Each row is followed by its grade, which names the range that a hidden value of the row falls in. A new part has a new value, new ranges and new names.
[ -23  174  112  -82 -205  -86  -58  232   35  -73  -29 -143   72   61
   47  -15  172    8   -9   20 -136 -335   90    8  -55  111  -64  171
  104  232    1 -114  -68  -92  108   26  116  190   30  -50 -302   -5
   90   42 -157  -48]	A
[ -69  -15  -53  -19 -114 -100   56   61   36    5  -22  -62   -3 -165
  -44   30   42   59    9   19  -37 -117   33  -86  -62    1   76   85
 -113  130   17  -54   43  -53  -24  -24   64   60   16  -64   81   26
  -51 -117   18   33]	S
[  42   55 -146 -272  -36   59  106    8  -69   65  120   34   51   22
  -82   66   58   71 -100 -194   21   -5   11    6  119 -117 -119  -71
  -61  -52 -123   96  -80   23  -61  -43  102   13  113   93  178  -27
   36  -27   29  -12]	S
[   0  -72 -160  -67 -151    4  189 -138   36   69  340  134   20 -150
 -123   40   94  212  -51   46 -128  -64 -125 -107   65  116  -96   49
 -210  105  -94  -54   64   -8  -73   72  233 -129    7   65  364  -31
  -82 -169   -7  -82]	S
[ -76  -66    9   26 -148  -72   16  100  -43 -100   12  -45  -12 -112
    5   44  -32  100   36   69  -50 -105   50 -156 -104   30    3  100
 -109   83   10    6  -27  -18  -12    1  113  -33  -24  -90   39   17
   15 -160  103  -38]	A
[ -29  161   -6 -266 -258   -9  -57  149 -196 -126 -102  -80  -54  -65
   55 -122  186  155   46    5 -249 -302  114   73   95   -6 -190  125
  128   18 -124   93  -53   47   -2  -51  113  187  291   90 -331 -131
   15   16 -259 -202]	P
[ -13   14 -100 -152  -40   63   61   29    8   26   50   77   57  -30
    4   -2  109  -25 -105 -137   33  -51  -30   62  143  -91    9  -28
    7  -21  -25  -49  -74   24  -42  -19   53   34   65   87   41  -41
   34   -6   -1  -51]	U
[ -23  -97 -142 -117 -160   -2  149  245   -3  -28  -49 -199   80   25
   38  104  -34  -77  -20  -73 -119  -98  173 -106  -80  -98  -15   42
 -170   64 -104   11  -21   36  -22 -118 -102   -3   60  131   66  -51
   69  -79   72  -18]	B
[-107  -30  -55    0 -161  -65   76   81   84  -49 -143 -129   46   66
   62   57  -80   77   69 -102   30  -43  -17   -8 -104   20   66   -8
   31  -15   14  -94   87 -108   71   19 -135  -11  -62  -34   22 -111
   93   19   68  117]	G
[ -95 -112    7  110   21  -76   75  -97   67   10 -229  -90 -111  -54
  -84 -124 -130  128  109   -7  188  181  -71  -54 -176   40  234   18
   17   -3    8  -96  136 -111   69   25  -88  -53 -115 -219   52   29
   65   55   95  158]	N
[-316  -84  -80   89 -214 -116 -204    5  -24 -252 -425 -178    7   73
  168 -140 -159   91   91  121   55  -46  -51  128 -319  -22  113  165
  244 -150    5   -8   12 -126   34  -29 -198   42 -106 -100 -424 -192
  155   36   51   42]	N
[ -68  -25   -5  -60 -119   15  -32   97  -19 -146  -91  -55   92  -22
   92    3  -76  -81  -18  -43   47  -82  -26  -44  -83  -75  -79   83
   21  -25  -90  -28 -139    2  -76  -63   48    2   34   43 -115   58
  186  -54    2  -46]	U
[  50  102  -69 -273 -105   45   48  212  -16   69   51  -68   67 -140
   74   10  171 -211  -78 -150  -67 -278   93  -72   95 -109 -108   11
  -99  170 -125  -73  -37   94  -47 -142  113  188  216  171  -27  106
   75  -45 -115 -150]	U
[-117  -52   15   54 -177  -12   41   72    1 -155 -103  -49   22  239
   75   65 -140  241   49  -71   42   34  -27   37  -70   63  -23  -24
  124 -130   51  -21  -12 -114  134  127  -86 -126 -140  -88  -60 -250
  161   57  168   87]	A
[  17   31   -7 -127   30   37   14   85   21   76   61   39  113   51
   19   48   56 -103  -93 -141   64  -57   -9  -65   66  -27   69  -25
  -14   60   18  -73  -28  -19   25  -36   59   67  -22    7   53   16
   54   13   61   -7]	G
[-141  -61    1   96 -166 -123   32   85   36  -60 -247 -205  -78  -73
   29  -36 -122  117  110   63    6  -60   40  -96 -228   39   81   90
  -56  102    4  -85  163 -112   92   -4  -62   44  -43 -146  -70  -59
   57  -21   71   84]	A
[ -68  -58 -126  -74  -94  -46  109   -3    5   63   19   -9  -44  -18
  -40   11   50  168   33  -53  -29  -16   13  -30    4   50  120  -32
  -40   12   20  -28  125  -28   58   20  -43  -30  -30  -40  152 -135
  -48  -30   80   35]	G
[ 100   11  306  -37  165  -22  113  382   25   76 -359 -198  -12  117
  -95  135 -159 -234  -56 -134  158   49  284 -184  -55   -4  220   36
  -76  254   79 -176  -80  -16   71 -132  -61  135  -19 -231 -174  117
  250  141  -47  290]	P
[  -6  101  243  -51  -25   51 -155   71 -126  -63  126  305   -6 -128
   21  -15  148   37 -177  147  -58 -256  -39  -53  223  139  -86  168
   46  192  121 -139 -182   60  -46   58  453  114   58 -104 -279  -31
   64  -71 -169 -171]	U
[ -43 -117 -100  -31  -56    2  125   31   26    3  -11  -39   62   12
  -24   68  -92   29  -18  -63   17   57   -6  -93  -50  -33   62    6
 -114  -13  -40  -24   20  -29  -28  -32  -40  -78  -42   17  173  -45
   43  -59  112   56]	M
[ -11   56   38 -106  -52   -9  -75  215  -43  -90 -102 -164  113  198
   38  -60   73  -78  -35  -42  -33 -102  127   10  -92  -41   45  122
  129   40  -42   38 -161  -49   81  -51  -27  110  -20  -21 -280    4
  111   84   18  -55]	A
[ 186  183  321 -139  -32  159   18  408  -23 -124  127   67  267  195
  135  246   -5 -225 -172 -271   19 -210   76 -134  257  -67 -269  -14
    1   98   36  -94 -348    8   17   20  262   77   85   80 -112   90
  269   23   -4  -73]	A
[ -31 -117  -84  -48  -77  -12  148   72    7  -30   -6  -42   14   -4
  -23   70  -42   67   48 -114   24   54   41  -83  -19  -26  102  -40
  -70  -56   -9    5  -12    6  -12  -14  -80 -117  -32  -10  193  -29
   36  -74  133   49]	P
[-113  -33 -178 -153 -218   13    2  -64 -134 -227 -158 -121   33  181
    4 -138  -47  264   81  -32  -92   65  -34  170  -94  -69 -114   87
  215 -298 -207  209 -116  -49  -36   -1 -127  -88   75   96 -174 -199
   96   63  -45  -56]	G
[-199 -188 -102  184  -94  -77   13 -127    8 -114   44  169  -26 -198
  -24   76  -95  243  -10   79   87   86 -120  -57  -30  -33  158   21
 -115 -110  174   12    3  -76  -72  102   85 -165 -159 -155  250 -107
 -128 -249  311   41]	A
[  50  118  246  -39 -175  -74   37  356   15  -67   93  -21   56  -36
   51  199   94    3   -5  -17 -131 -356  149 -193   66  164  -79  102
  -67  299  116 -163 -105  -11   64   43  223   89   25  -96  -80   39
  102 -102  -82    0]	S
[ -49  175   99 -101   98   22 -261 -234 -176    7  225  422  -48   89
  -67 -192  304  375 -104   37   66  -32 -193  167  283  149  103   20
  359 -112  209   74 -108  -73  127  218  344   77  -92 -233 -181 -191
 -142   79   41 -154]	M
[ -15  179  138  -50  -12  -81  -95   43  -38  -29  -22   26  -56   50
   16  -71  134  232  110 -163  136  -71  -33   10   65   50   97  -68
  236  -36  147   20    0 -125  204  134   84  104  -45 -239  -62   -5
  -13   78  127   23]	S
[   0  -57  -90 -186 -119   34   67   87 -138 -112   36  -68   59   93
  -78   57  -61   81  -69   -1  -84   -3   99  -53  -68  -57 -167  106
  -65  -43 -191  155 -214   51 -113  -74   91  -86   65   69  -15  -24
  142  -79   -7  -40]	B
[  15   33  116  -52  136   36  -24   95  -29   42 -172  -22   30  237
   -5  -39  -51    8  -38 -152  166  116   30   -5   28  -19  170  -43
  146  -36   75  -33  -20  -83  156    9  -58   71  -87 -148 -128  -77
  116  192  114  103]	M
[-123 -167 -341  -52   37  -48   82 -244  -39   25 -135 -100  -67  -60
 -140 -197  -40  209   87  -80  132  315  -70   63 -143 -209  249  -41
   -2 -270 -112  217   98  -76  -28  -50 -205  -84  -30  -38  252  -33
 -154  -17  257   46]	S
[ -62  -94   87  120  -68  -75   40   56   10 -108  -76  -56   -8  -60
  -30   33 -143  109   62   53   56   28   -5 -170 -147   45   63   98
  -80   54   30  -38  -25  -79    7   30   71  -77  -94 -170   55   55
   70  -97  124   74]	B
[ -29  -60 -173 -166  -57   19  118  -35  -70   25    6   -8  -18   -6
  -68   -5    4  140    7 -122    5   76   10   -6   34  -77   30  -56
  -41 -113  -87   96   19   14  -32  -35  -37  -58   56   38  175  -87
  -15  -32   80    3]	G
[  46 -158 -111 -168   18  142  191   46  -87    6    4    8   39  125
  -57   54 -132   -4  -79 -148   42  185   47  -67   55  -99  -33  -63
 -105 -125 -155   62  -97   94  -77  -81  -43 -163   38  112  161  -72
  163   11   84    4]	N
[-134 -141  -97   40  -50   -9   25 -113  -27  -82  -83   49  -64   42
  -13  -98  -59  219   48    0  102  148  -90   53  -56   13  140   -3
  104 -170   18   13    3  -38   31   68  -70 -144 -113  -96   21 -141
   49    6  150   27]	U
[-125   46  -61  -50 -150   14 -174  -45 -103 -133   42  109   73  -81
   60 -150  156   93 -111  148 -142 -189  -85   90   55  -36  -64  197
   85   -9   -8   43  -95  -42  -45   22  214  121   65   47 -252 -123
  -88  -68  -47 -246]	A
[   8   35  153  -54 -128   20  -92   76 -173 -280  -40  -13   76   88
    6  -97  -22  148   38   88 -122  -65   -1  -41  -29   36 -162  222
  150  -76 -113  129 -273  -24  -50   22  180  -30   75  -26 -281   17
  121  -13 -112 -142]	M
[-178 -256   51  135 -137  -89  -48  -63 -229 -228 -154    7 -191 -184
  -11  -48 -292  314  178  269  -16   92    2 -273 -261  116   24  151
 -104  -75  -28  121   32   41  -73  -12  114 -216  -63 -235   -3  -48
   73 -228  150  -32]	P
[ 115  -26   29 -175   45   95  143  133 -123   40    9  -41  -13  173
  -56    7  -35   85   -1 -164    2  100  112 -116   88  -26  -20  -68
  -29  -37  -90   81  -40   46   83  -26    8  -50   56    3   82  -59
  102   88   83  -17]	S
[ -55  -10   30  -19  -29  -28  -60    8  -76  -61  -22   15   -5   22
  -28  -64    4  126  -13   48   19  -13   -8  -49  -51   27   41   94
   46   10    9   34  -57  -49   35   23  114   14  -45 -118  -87  -29
   29  -17   69  -33]	B
[  41  -11  -25 -185  -16   22   90  122  -70   26  -28  -77    6   25
  -41   22   -1  -18    5 -135   21   -2  100 -103   -2  -45   18  -21
  -47   18  -92   39  -45   44   -5  -86    5    7   65    0   57   44
   96   -2   24    3]	P
[  36  -35  -28 -171   -3   40   82   66 -102  -14  -25  -56   16  103
  -54    9  -57   55   13 -129   38   80   62  -85  -16  -43   -9  -23
   -5  -71 -112   95  -77   26   -5  -57   -3  -56   34   -9   62    4
  115   18   60   13]	G
[-179 -122 -124   23 -113 -108  -48 -160 -133  -98 -143  -46 -151   -2
  -90 -216   -5  386  125  195  -72   87  -19   39 -178   97  158  144
  119 -112  -32  131   85  -66   51   43  -45  -70  -68 -167 -111 -191
  -79  -10   51  -20]	M
[  33   72  -90 -234  -95   43   67  129  -30   13  127  -25  113   76
  -23   94   94  -23 -119 -154  -32 -120   64   -3   67  -79 -127   -5
  -44   36  -96   40 -138   12  -29  -41  103   44   71   99   50   -8
   83  -31   13  -45]	A
[ -71   33  -49  -47 -122   36  -84  -17  -24 -176  -14  -20  162   88
   53  -85    5   30  -58  -26   -1  -37 -108   77  -44  -97 -104  120
  118 -115  -96   63 -170  -97  -35   20   78   18    4   62 -148  -17
   73    5   30 -111]	A
[ 183  111  -32 -435   19   78   12  258 -249  133  454  204   56 -158
 -101  107  421 -102 -220  -34 -271 -337  266 -179  345  -34  -80   64
 -197  237  -28  144 -259  258 -129 -140  406  147  243  135   91   96
 -150 -222  -90 -317]	M
[-118  -35  -51   70 -135  -53  -46  -80    5  -57  164  207   17 -237
   41  -61  191  178    7   98 -112 -160 -133  -22  129   68  136   87
   -7   20  160  -64   52  -47  -10  105  167    8  -25  -40   91  -94
 -229 -175   67 -164]	G
[  21  -24  -42 -145   14  113   42   39  -63   -6   91  137   70   75
   19    7   66    6  -98 -149   43   25  -24   18  181  -68   19  -58
   42  -99    1   12 -119   48  -12    5   59  -40   21   66   47  -79
   54   12   78  -86]	N
[ -90  -13  -94  -36 -147  -38    9   46   37  -81 -100 -149   89   18
   34  -29  -48    6   -1  -21   -4  -62  -25   -6 -150  -64  -35   97
   -6    8 -102  -12  -15  -91   -7  -36  -21   40    1   30  -55   -7
   83  -15   29    1]	B
[ -21 -101 -115   31 -234   17   68   -9  -30  -93  486  278   87 -285
   82   -6  310  197   22  107 -331 -260 -108 -140  262   94   12   89
 -146   31  104   -6   -2   59  -50  130  253 -119   42  152  312  -84
 -326 -319  102 -385]	M
[  48  -50   80  -54   11   16  127  125  -41   -8  -57  -73   -8  191
  -46   50 -105  119   53 -130   62  109   76 -120  -22   53   58  -45
   12  -22  -13    7  -20  -29  109   24  -47  -93  -65 -106   68  -53
  142   76  115  101]	M
